In the rows, 128 means zero.
Each row is followed by its class.
124,133,108,120,168,126,131,106,135,146,127,182,132,98,151,125,152,131,122,120,136,86,166,119,126,157,64,143,137,169,134,124,150,110,139,126,122,136,141,137,135,150,125,122,124,115,110,128,131,126,154,143,136 : j631
115,113,115,138,159,136,133,117,112,126,125,116,158,115,121,110,116,130,145,128,138,124,150,138,172,105,71,180,147,129,104,111,132,119,144,98,154,166,159,153,131,157,122,161,103,122,138,127,108,139,132,138,134 : j631
162,127,99,113,138,159,119,160,140,112,120,149,122,131,143,76,140,107,114,136,149,111,159,95,135,114,129,103,142,138,141,110,103,138,169,111,107,103,136,111,140,159,134,128,133,135,122,187,119,110,152,123,128 : j120
128,80,70,132,128,154,145,67,151,141,141,93,125,129,144,112,133,129,153,155,110,99,143,124,140,200,132,136,131,137,180,112,112,81,144,180,117,135,118,113,133,118,152,134,135,120,110,178,119,100,135,177,102 : j631
98,122,123,112,137,116,114,139,73,110,127,114,150,115,132,63,101,113,148,138,107,97,129,131,125,131,98,152,160,101,104,129,117,148,125,140,127,133,137,140,150,165,162,126,139,132,89,172,134,153,126,137,99 : j852
110,119,109,145,130,123,159,127,127,118,126,164,184,103,143,103,102,140,159,86,102,110,142,153,117,133,109,155,122,139,132,110,140,123,91,150,110,175,142,123,114,139,154,131,114,84,120,133,134,108,117,129,147 : j764
142,177,131,122,138,113,164,147,133,120,108,132,124,134,127,109,99,126,140,135,147,114,136,123,116,150,99,158,142,142,170,105,126,115,132,128,123,165,175,107,102,137,143,131,171,122,115,119,103,147,120,107,120 : j897
147,129,129,108,111,162,164,120,153,98,156,89,130,108,142,170,100,154,121,129,141,140,85,124,109,159,82,87,135,124,116,135,118,55,85,158,144,173,147,119,134,118,141,85,126,135,98,139,117,100,160,135,121 : j793
84,144,163,112,108,122,165,161,80,142,112,94,131,102,157,101,91,121,155,153,122,126,143,129,149,143,136,160,102,151,95,139,174,131,108,149,132,158,133,149,152,176,176,99,150,158,124,160,111,150,140,114,143 : j764
102,111,83,133,124,130,147,78,109,134,189,126,41,116,136,102,116,138,120,132,76,181,126,134,101,121,196,185,101,92,130,85,142,52,88,157,126,129,118,166,108,134,114,94,122,124,104,164,114,121,68,143,101 : j332
146,106,148,170,140,135,147,110,142,130,129,143,129,140,138,92,112,110,135,144,104,87,165,162,131,133,137,151,133,154,129,92,133,93,132,155,132,151,102,113,143,138,156,155,126,134,84,170,96,84,158,154,123 : j120
101,114,158,145,136,132,170,131,125,108,103,161,128,142,139,121,131,115,137,135,135,112,151,166,128,129,77,174,127,164,125,95,118,132,116,139,154,165,154,144,118,144,156,146,122,97,114,152,121,137,140,109,168 : j764
148,139,140,135,119,128,146,118,111,136,109,148,105,127,120,103,123,115,148,135,126,89,135,127,129,147,118,163,157,140,140,136,126,128,139,137,113,134,109,110,124,114,99,152,139,125,112,105,147,172,115,134,115 : j631
152,153,146,148,117,120,153,146,141,94,109,116,120,149,109,105,127,127,142,160,131,107,125,124,160,137,111,109,162,129,132,102,109,179,165,148,116,108,126,146,137,133,153,126,147,143,136,148,104,126,128,118,115 : j120
133,136,100,126,136,123,131,149,154,130,112,101,135,119,125,108,78,145,140,104,136,84,138,135,150,127,109,138,169,142,144,98,107,101,105,105,133,161,115,118,153,127,140,136,143,129,82,131,129,136,98,125,116 : j510
115,119,138,139,155,157,148,150,136,105,140,140,170,103,140,128,134,133,140,96,104,126,141,107,126,114,115,142,138,114,136,128,136,134,148,136,96,140,150,107,131,119,128,125,103,98,139,140,133,118,144,132,128 : j663
105,134,105,130,153,124,165,112,114,134,120,109,176,100,142,104,130,128,142,156,158,102,139,140,146,127,112,105,154,148,125,90,142,136,130,144,100,155,173,134,144,122,140,110,148,109,105,130,129,144,127,112,128 : j355
200,170,116,110,128,173,134,129,182,115,125,143,165,119,140,128,109,112,141,107,130,119,130,108,149,143,102,136,93,157,127,163,127,106,131,132,131,125,152,91,77,198,118,139,159,161,124,179,118,133,173,107,145 : j852
82,118,140,105,185,125,150,139,126,144,134,92,135,151,141,103,111,119,139,125,126,108,151,158,120,159,120,177,109,132,101,132,80,125,58,115,145,167,193,110,101,167,163,90,119,74,95,100,117,93,123,95,159 : j663
165,119,153,119,114,118,155,134,120,71,80,125,84,119,98,123,101,110,103,127,142,107,124,135,124,97,110,124,155,139,175,149,152,120,97,144,129,155,115,158,151,99,165,151,128,120,126,158,136,167,113,131,96 : j332
130,91,134,142,142,136,136,118,106,117,132,135,69,118,104,132,110,114,131,133,103,111,144,97,95,140,146,172,114,128,168,104,140,112,136,146,140,122,148,181,143,114,179,147,134,129,109,133,144,137,132,124,124 : j866
149,67,132,123,100,124,145,127,158,96,142,146,64,151,158,127,135,88,96,110,143,119,143,137,145,99,136,99,157,130,158,101,129,143,166,108,126,130,138,153,137,91,144,113,117,83,138,176,134,90,170,136,133 : j764
107,150,120,119,133,89,129,107,108,125,112,108,85,133,113,140,110,108,164,133,126,101,148,117,148,212,118,121,143,124,126,147,180,115,103,136,152,168,146,138,113,122,105,150,165,139,122,119,155,190,129,114,110 : j510
140,104,97,120,127,122,136,145,127,114,101,128,107,114,104,97,99,110,114,133,132,109,155,131,99,126,47,160,146,136,185,120,98,129,146,130,139,157,110,148,157,110,132,130,137,103,133,136,104,129,128,139,104 : j897
134,132,110,99,140,129,137,99,139,126,161,118,96,126,120,151,123,176,107,92,152,138,120,92,131,146,47,149,143,69,155,109,93,117,84,132,146,148,166,138,111,132,96,127,142,81,124,87,152,144,127,111,142 : j866
135,165,135,90,132,121,127,90,157,135,128,174,108,133,161,134,105,160,113,142,118,131,137,130,150,129,91,154,104,136,127,81,112,145,163,156,126,130,202,139,85,195,144,132,188,73,115,73,124,114,131,108,138 : j897
101,93,108,118,133,171,135,122,120,132,195,124,103,134,168,108,139,151,84,119,136,176,151,83,122,161,172,189,139,96,128,104,126,92,136,134,94,109,163,149,95,95,152,115,119,132,67,158,139,128,105,122,136 : j866
125,147,140,143,145,132,121,96,165,121,126,112,156,107,103,171,97,95,103,112,128,140,115,158,149,111,56,85,142,141,79,110,105,168,138,129,164,177,154,158,117,108,123,148,163,138,130,97,97,106,156,119,132 : j663
128,118,128,145,145,144,148,122,151,110,122,148,187,119,133,154,137,168,126,126,157,106,115,104,140,109,83,130,135,135,158,105,114,129,134,149,125,131,159,118,129,106,141,149,117,98,122,163,134,100,141,124,129 : j631
154,157,135,121,107,139,134,106,164,123,162,143,120,89,177,165,121,149,107,134,151,134,117,144,145,154,106,109,111,110,178,99,106,151,163,161,124,97,151,119,127,119,130,143,183,138,71,113,131,107,153,120,122 : j793
116,156,145,96,164,105,123,89,100,192,165,116,138,162,158,134,112,144,135,115,110,193,138,185,127,102,151,115,119,98,89,96,134,82,147,95,136,153,150,150,93,121,124,96,178,125,134,83,98,132,200,125,137 : j866
148,140,114,118,162,130,123,132,149,91,150,92,138,110,106,139,127,148,132,105,108,113,120,126,108,146,73,114,138,111,165,131,94,104,108,128,117,133,114,101,136,120,104,144,131,119,125,141,130,142,141,131,105 : j510
111,157,96,141,104,154,145,147,116,133,152,108,94,155,181,131,151,140,123,132,160,135,126,135,140,125,82,144,163,96,198,96,86,126,104,113,152,69,146,100,114,147,134,120,156,84,89,125,155,105,140,131,142 : j120
137,127,93,122,160,164,100,128,157,162,159,123,125,152,131,151,149,171,154,130,97,124,155,115,194,70,70,111,141,118,185,115,82,77,158,131,124,90,149,118,146,116,80,152,134,110,142,83,122,161,135,155,108 : j510
128,122,109,155,116,132,156,109,164,126,78,157,174,118,134,128,140,101,124,147,169,92,105,140,158,88,80,109,136,145,109,83,125,147,116,121,155,158,153,141,141,141,107,131,121,111,130,147,103,101,137,138,130 : j764
119,125,137,151,94,136,163,98,115,110,157,93,151,120,146,132,137,105,147,171,118,144,117,168,106,204,123,130,134,166,104,94,146,106,99,148,135,146,104,105,125,184,124,112,130,90,112,151,109,66,149,116,147 : j628
132,123,131,137,110,160,148,129,131,106,137,109,137,139,146,111,116,106,139,148,112,124,114,120,128,157,134,172,146,121,139,88,118,104,126,138,116,134,103,99,134,133,133,179,133,129,67,180,113,104,110,152,120 : j510
140,128,147,128,98,121,116,118,127,130,105,139,113,140,116,112,98,124,166,150,129,133,146,128,160,96,149,88,111,151,170,81,128,131,168,119,132,171,138,165,114,149,152,111,154,128,140,123,90,113,122,113,109 : j897
121,171,125,84,144,149,133,173,177,134,115,134,112,110,150,140,93,168,90,108,151,161,152,106,149,127,78,153,91,123,160,157,110,137,141,150,121,89,158,131,109,142,150,137,154,102,95,124,147,139,122,111,142 : j628
148,102,105,132,115,129,142,138,134,112,164,164,118,120,177,112,132,124,125,132,119,111,148,115,151,116,120,122,153,122,144,101,133,136,156,133,120,119,134,116,151,151,109,122,143,136,99,156,149,166,96,107,127 : j628
102,165,125,132,123,131,162,146,123,132,87,159,109,121,135,103,93,118,184,134,137,62,131,132,143,158,135,161,144,163,127,92,137,133,145,120,150,148,127,140,142,158,152,112,128,144,112,123,129,106,118,135,123 : j793
168,127,129,155,139,125,154,130,145,87,132,158,104,114,113,167,123,147,133,155,115,173,134,120,107,114,149,155,82,144,169,89,164,70,169,125,118,116,201,155,70,131,186,164,132,112,160,124,125,145,122,117,112 : j120
96,140,124,140,145,120,134,149,110,110,130,95,157,104,137,125,85,156,138,146,73,103,133,116,107,151,140,148,120,153,141,104,125,78,124,138,122,145,152,149,111,156,179,115,148,150,107,153,96,151,108,143,148 : j764
133,109,129,126,83,147,116,128,119,136,120,104,152,113,95,98,108,144,137,162,142,108,113,117,117,112,182,117,110,164,144,123,115,101,122,164,95,128,111,136,149,124,155,124,137,116,144,146,106,100,156,133,89 : j897
124,115,133,144,140,112,140,148,128,100,108,110,78,136,125,111,116,110,135,121,126,126,128,140,125,116,100,162,116,94,162,115,159,128,117,132,142,143,120,123,114,101,134,164,137,141,86,197,129,147,115,135,121 : j663
167,145,144,114,164,138,158,132,149,107,136,150,156,129,110,125,145,103,126,113,149,153,122,119,119,97,89,159,116,151,164,139,113,130,138,110,108,144,172,125,104,121,148,148,130,137,163,155,120,155,141,99,100 : j332
142,104,119,121,132,140,148,143,147,107,123,87,176,146,124,97,76,105,124,93,107,139,108,166,120,87,136,135,139,105,86,147,135,122,95,130,135,169,141,143,104,120,164,110,114,99,109,157,110,98,173,120,143 : j628
153,145,117,106,146,119,138,118,93,107,149,101,14,112,114,151,102,160,120,113,122,110,124,119,85,146,86,201,122,98,131,107,106,112,111,131,139,116,194,159,65,150,178,113,131,98,87,96,144,145,129,124,173 : j510
145,103,113,140,134,128,124,105,166,83,191,91,138,127,110,124,97,125,115,127,108,124,105,155,99,148,139,124,108,134,111,131,101,76,120,147,130,152,131,142,117,122,130,156,114,160,124,166,97,115,160,158,126 : j355
94,142,138,146,138,134,158,133,131,86,164,112,147,93,118,141,103,126,132,116,115,109,118,106,130,148,176,120,123,109,125,78,139,97,117,125,107,159,136,125,105,135,131,163,135,124,119,135,106,108,111,146,118 : j852
89,127,91,148,126,123,123,126,154,110,112,116,143,147,131,141,114,94,110,107,107,130,118,158,104,121,109,122,122,135,122,101,116,167,147,120,165,147,128,125,125,146,120,142,158,111,159,107,111,78,126,150,138 : j897
122,125,140,149,150,107,154,148,175,88,139,135,97,133,116,119,119,105,138,106,129,145,127,135,130,71,115,137,91,100,159,114,117,161,167,111,138,136,158,161,107,128,154,126,95,117,151,175,112,101,132,138,119 : j332
131,148,147,119,119,143,169,114,164,81,121,172,114,119,161,92,121,131,127,125,159,113,163,166,121,161,133,172,104,154,197,70,149,107,169,156,123,168,140,119,117,171,130,156,153,116,111,144,101,118,163,114,131 : j793
122,73,80,140,115,100,131,102,147,121,173,102,170,104,139,118,127,163,109,91,134,137,126,166,80,167,147,138,109,145,92,110,163,51,91,133,97,161,130,127,120,138,151,108,122,116,107,153,116,109,149,152,137 : j764
129,149,159,165,131,109,135,109,140,113,125,159,145,120,118,133,132,153,142,140,142,110,120,130,125,103,106,131,134,137,162,106,118,140,134,134,133,127,134,148,146,129,104,123,102,99,128,122,145,130,126,119,128 : j355
149,126,123,139,112,159,149,117,116,141,109,139,136,139,119,94,121,107,163,167,129,140,160,128,146,153,93,170,123,176,129,116,130,128,143,149,130,140,133,153,131,151,140,134,127,105,134,127,118,107,143,114,142 : j793
109,90,119,152,129,128,126,100,166,119,183,119,138,117,127,168,123,113,113,117,120,135,119,128,140,141,148,114,91,141,91,87,143,162,156,147,128,137,159,169,96,105,158,142,153,156,118,137,122,83,154,103,140 : j355
120,126,126,120,171,134,141,137,122,132,169,134,146,138,124,153,164,80,136,100,113,165,115,106,92,154,126,172,117,76,116,119,105,142,136,87,115,103,179,123,110,143,145,151,145,108,114,116,129,133,151,124,119 : j663
122,167,120,149,162,139,135,110,154,117,160,133,162,95,129,202,146,176,129,124,88,142,105,144,123,155,135,101,113,76,180,123,128,52,79,178,112,126,169,95,80,62,114,204,136,129,100,80,123,186,125,139,137 : j764
152,101,91,139,119,144,103,144,191,104,155,119,103,118,137,101,137,108,109,131,137,137,142,123,114,151,55,102,120,146,138,96,85,112,123,112,126,133,112,105,111,137,129,131,117,98,95,194,128,69,164,127,119 : j510
155,107,109,115,138,115,142,133,113,105,124,95,150,98,123,123,80,112,152,123,125,110,134,153,101,171,95,160,109,159,133,130,149,81,98,105,123,179,153,126,124,145,139,151,142,121,107,113,108,124,143,134,130 : j510
152,123,75,126,140,175,136,167,130,104,83,111,154,124,128,140,113,115,106,132,140,118,114,116,112,142,105,134,133,102,129,130,113,113,119,122,137,103,130,104,96,99,146,158,134,130,87,148,125,106,153,136,124 : j628
159,106,94,109,121,170,182,131,183,119,155,165,187,123,167,104,131,103,133,116,142,127,141,82,146,170,134,133,127,84,143,154,121,146,140,158,82,151,139,99,110,92,132,111,106,122,99,119,150,114,138,87,97 : j332
148,137,131,149,108,148,133,105,168,89,119,101,98,160,106,124,92,155,145,139,101,107,112,150,134,142,125,144,113,130,149,148,89,119,141,184,136,109,110,150,106,116,139,139,118,123,138,132,128,125,151,159,133 : j663
104,153,124,108,162,122,116,139,69,86,110,130,151,129,119,112,76,181,139,81,114,150,130,141,120,132,156,104,132,92,82,104,140,124,132,137,113,153,168,147,111,113,122,119,165,139,146,94,108,125,151,119,125 : j852
137,123,131,136,125,139,143,134,149,77,121,163,86,121,143,161,122,132,116,135,140,114,139,117,127,149,100,141,123,147,183,103,125,91,152,112,147,108,113,132,109,134,141,145,125,125,101,191,143,117,107,143,106 : j852
114,137,108,121,113,102,140,97,123,170,146,108,168,105,136,132,135,99,129,144,127,104,137,145,141,153,126,120,125,130,101,93,183,157,148,150,108,154,108,107,105,146,117,120,169,127,86,121,95,78,112,125,127 : j793
157,121,141,102,158,149,136,146,131,96,117,154,123,161,123,128,105,144,107,122,150,137,134,127,135,100,67,141,147,167,126,136,111,101,135,111,126,125,139,149,134,100,142,173,106,108,124,167,136,107,135,140,148 : j120
117,120,120,156,112,132,146,127,136,132,164,116,197,90,145,131,113,109,158,106,133,130,144,110,158,119,138,105,119,122,94,143,162,146,143,115,127,158,133,127,144,170,145,89,107,146,138,115,144,114,121,119,106 : j852
109,119,137,128,136,133,95,134,137,102,111,124,110,134,125,109,110,130,134,86,111,105,111,178,101,127,119,130,133,107,119,101,81,159,156,138,139,140,128,97,132,134,148,142,137,141,113,110,112,95,151,153,116 : j663
126,116,132,102,93,126,125,115,192,167,166,141,55,123,154,125,133,114,92,143,132,133,151,116,141,172,108,164,115,154,73,117,98,131,160,161,136,145,108,93,121,168,124,116,150,161,105,169,124,142,91,119,118 : j510
124,130,85,151,127,126,140,176,133,141,113,115,136,98,104,107,87,119,135,122,112,103,144,105,93,158,123,173,146,162,117,129,143,89,104,129,117,158,138,107,100,115,139,140,133,116,118,145,135,150,112,118,157 : j355
119,101,127,158,133,126,133,119,137,109,132,118,146,124,146,81,107,125,135,152,128,106,151,154,149,155,103,147,153,162,129,104,135,129,145,145,128,150,142,138,151,120,145,140,124,122,97,141,118,99,147,122,119 : j631
161,120,151,159,127,139,133,143,167,124,129,129,84,163,124,111,136,116,127,137,122,122,146,104,117,138,104,167,131,127,170,142,122,109,147,144,133,116,139,97,118,124,118,149,122,125,96,142,142,144,133,124,136 : j120
139,133,126,146,136,140,127,134,126,120,99,109,136,82,105,129,122,120,123,136,99,127,115,122,106,116,142,143,120,113,129,106,100,147,116,134,122,121,137,126,109,142,136,122,145,105,131,173,103,127,131,123,136 : j663
146,180,144,122,128,108,116,112,110,184,210,150,135,136,154,127,159,102,136,117,92,185,107,126,100,94,61,166,89,74,129,179,110,113,73,108,135,104,147,112,93,176,79,103,124,111,116,68,143,160,143,126,121 : j764
136,132,103,155,142,102,153,131,122,89,133,94,117,104,122,132,125,154,131,154,110,126,123,115,83,165,92,121,99,118,140,97,118,77,114,129,131,159,126,127,77,150,183,111,145,148,150,176,111,162,136,151,105 : j631
155,101,99,141,148,114,132,136,163,108,106,88,97,163,133,122,132,108,110,150,121,171,167,162,99,184,94,167,134,128,171,151,145,119,163,139,155,94,171,135,111,124,152,104,124,75,108,163,119,105,172,107,154 : j628
137,123,146,151,145,124,143,140,165,96,155,113,153,114,143,158,105,175,122,100,129,108,126,106,118,170,90,131,136,142,170,100,109,97,128,126,109,145,150,101,108,112,151,132,133,106,107,157,124,87,140,142,153 : j852
127,134,125,100,147,145,162,135,144,79,75,141,132,129,123,133,93,143,144,88,139,119,137,147,144,169,118,132,98,126,128,87,123,164,122,146,115,152,130,150,108,122,171,151,156,109,117,153,102,64,154,124,127 : j510
108,99,154,118,139,135,126,128,127,90,140,70,149,120,116,130,103,121,128,121,131,117,133,169,97,140,136,103,123,147,135,96,92,113,137,117,130,181,122,117,112,138,168,118,129,122,102,173,86,83,149,122,144 : j663
139,118,136,145,139,155,158,77,122,91,132,113,128,132,122,160,109,112,111,152,115,114,123,117,115,159,172,126,158,140,116,70,134,91,143,162,120,147,152,168,128,93,191,174,154,131,82,159,116,126,150,145,127 : j510
108,124,129,183,114,143,132,113,170,104,150,103,164,114,140,171,120,93,110,150,90,102,111,125,133,140,140,95,146,139,134,97,114,130,156,160,162,129,126,99,152,123,132,160,144,152,126,161,115,93,141,143,112 : j764
112,98,95,132,124,141,113,138,117,125,152,88,138,133,139,92,117,101,141,161,89,128,121,116,133,159,142,116,140,129,91,146,140,138,101,157,129,127,162,139,128,123,129,125,128,121,126,155,135,110,153,104,165 : j120
128,91,120,107,126,117,121,142,111,129,131,121,110,187,144,119,111,97,141,120,96,129,138,100,128,145,137,149,132,99,139,127,124,115,123,91,144,151,141,122,80,143,172,98,135,117,122,118,134,110,102,123,101 : j852
142,133,101,147,148,149,147,117,123,90,105,90,156,94,126,134,108,112,114,120,132,86,128,149,101,132,86,131,153,134,169,129,125,127,120,140,142,145,115,100,141,115,139,154,123,117,120,151,140,111,158,148,130 : j355
121,113,127,137,118,135,135,103,162,118,147,152,116,139,161,111,138,103,136,116,122,108,131,136,144,183,87,129,147,128,112,114,105,176,101,156,143,138,119,101,155,154,92,129,123,87,102,166,143,66,139,118,160 : j663
145,136,129,126,137,132,141,123,171,106,98,83,131,94,138,109,102,147,104,136,130,120,116,163,130,150,70,121,123,138,150,124,106,116,103,160,118,139,124,92,134,134,124,143,147,100,112,185,93,75,148,174,125 : j120
122,119,124,155,132,146,123,105,135,105,143,105,162,101,140,120,156,123,140,155,112,82,130,130,150,116,116,76,146,123,147,95,131,121,159,155,113,141,114,72,123,144,106,121,111,136,124,174,101,94,124,159,99 : j852
139,110,135,134,140,120,128,162,172,76,81,108,115,99,107,105,113,120,136,127,110,95,125,145,103,155,150,148,100,117,189,121,143,109,117,133,125,144,122,103,119,139,135,151,127,127,92,157,113,141,107,114,116 : j852
116,117,90,134,112,134,161,114,155,122,166,112,144,109,132,85,87,155,150,86,106,134,130,131,122,160,106,188,142,106,130,119,153,108,99,184,121,175,134,139,130,141,139,119,131,129,95,154,131,142,103,117,145 : j866
119,146,135,150,80,127,137,128,111,127,116,118,66,150,133,82,145,104,117,194,140,164,66,147,102,119,73,132,144,164,61,125,105,144,66,139,146,107,73,170,147,130,151,106,90,117,137,179,160,125,119,153,144 : j628
113,131,111,104,147,128,125,169,124,104,150,145,144,154,148,75,105,119,150,112,132,90,141,88,134,159,166,157,145,134,132,100,140,129,202,106,92,129,164,98,135,145,121,149,137,157,133,113,119,107,122,130,116 : j852
113,123,170,161,113,119,112,145,182,106,143,102,153,98,129,127,96,147,130,112,153,108,125,139,153,145,118,127,118,151,109,103,121,136,135,131,130,148,152,90,158,177,109,152,151,143,68,140,112,103,113,117,123 : j663
143,105,92,146,138,144,169,113,146,103,153,102,138,99,118,152,81,121,121,79,123,105,129,136,106,137,39,184,144,146,148,107,128,120,112,134,153,188,131,138,124,118,143,144,133,122,100,152,114,91,126,130,167 : j897
113,104,101,121,153,142,110,117,118,97,103,166,107,135,141,90,119,120,114,117,120,94,123,157,133,121,96,172,140,104,129,108,131,167,129,150,141,103,138,150,145,91,104,154,131,104,103,124,144,84,172,121,100 : j663
158,152,88,149,129,130,149,150,124,129,163,72,138,111,115,125,95,127,133,148,126,128,119,133,109,141,118,145,156,142,159,120,121,82,134,133,124,130,153,126,115,102,172,130,135,160,132,117,95,141,139,130,128 : j628
141,95,74,133,120,168,125,100,163,134,134,128,135,127,108,97,160,101,129,125,102,116,115,107,121,127,127,150,153,139,145,114,157,156,144,195,107,117,89,130,167,97,112,138,121,150,110,168,143,122,114,97,131 : j355
112,143,172,105,124,124,163,133,93,122,130,123,118,116,143,99,114,127,128,136,145,123,129,147,118,146,139,182,121,131,125,139,160,117,131,149,103,155,115,99,133,127,117,145,125,138,112,117,110,130,119,140,112 : j631
146,124,141,137,117,141,123,104,130,109,151,136,132,133,140,87,123,151,120,124,139,151,158,116,156,115,114,148,137,124,142,112,121,155,181,158,110,138,167,146,146,149,116,127,132,116,163,100,117,124,173,109,130 : j332
107,108,117,112,163,120,114,172,129,100,184,92,72,161,133,115,121,128,128,100,98,116,157,163,99,159,184,121,74,112,140,157,97,125,102,114,107,86,102,101,77,115,149,120,104,127,81,130,149,84,110,122,141 : j355
132,165,73,102,140,114,132,172,141,122,152,85,73,78,105,127,80,154,115,122,119,99,140,96,84,197,111,150,106,126,123,114,99,95,116,126,132,114,136,108,104,172,111,111,175,111,118,137,128,118,142,107,153 : j793
153,128,132,125,78,145,151,103,132,103,142,144,100,138,120,109,91,151,146,136,126,126,115,109,169,115,135,165,139,130,124,99,121,97,133,151,130,148,169,172,97,147,93,137,148,113,144,138,123,175,140,102,139 : j764
96,88,115,102,123,133,117,120,138,128,161,141,57,119,139,144,118,161,151,78,119,81,150,104,109,188,163,146,115,137,140,95,130,107,112,120,145,151,156,87,98,183,89,79,125,81,108,87,172,80,97,75,161 : j866
148,115,132,155,158,116,158,129,138,95,74,143,182,127,135,105,118,126,131,133,141,109,152,139,93,167,72,159,153,130,145,81,104,122,141,101,142,182,140,121,133,153,166,111,133,105,100,130,111,118,162,106,118 : j332
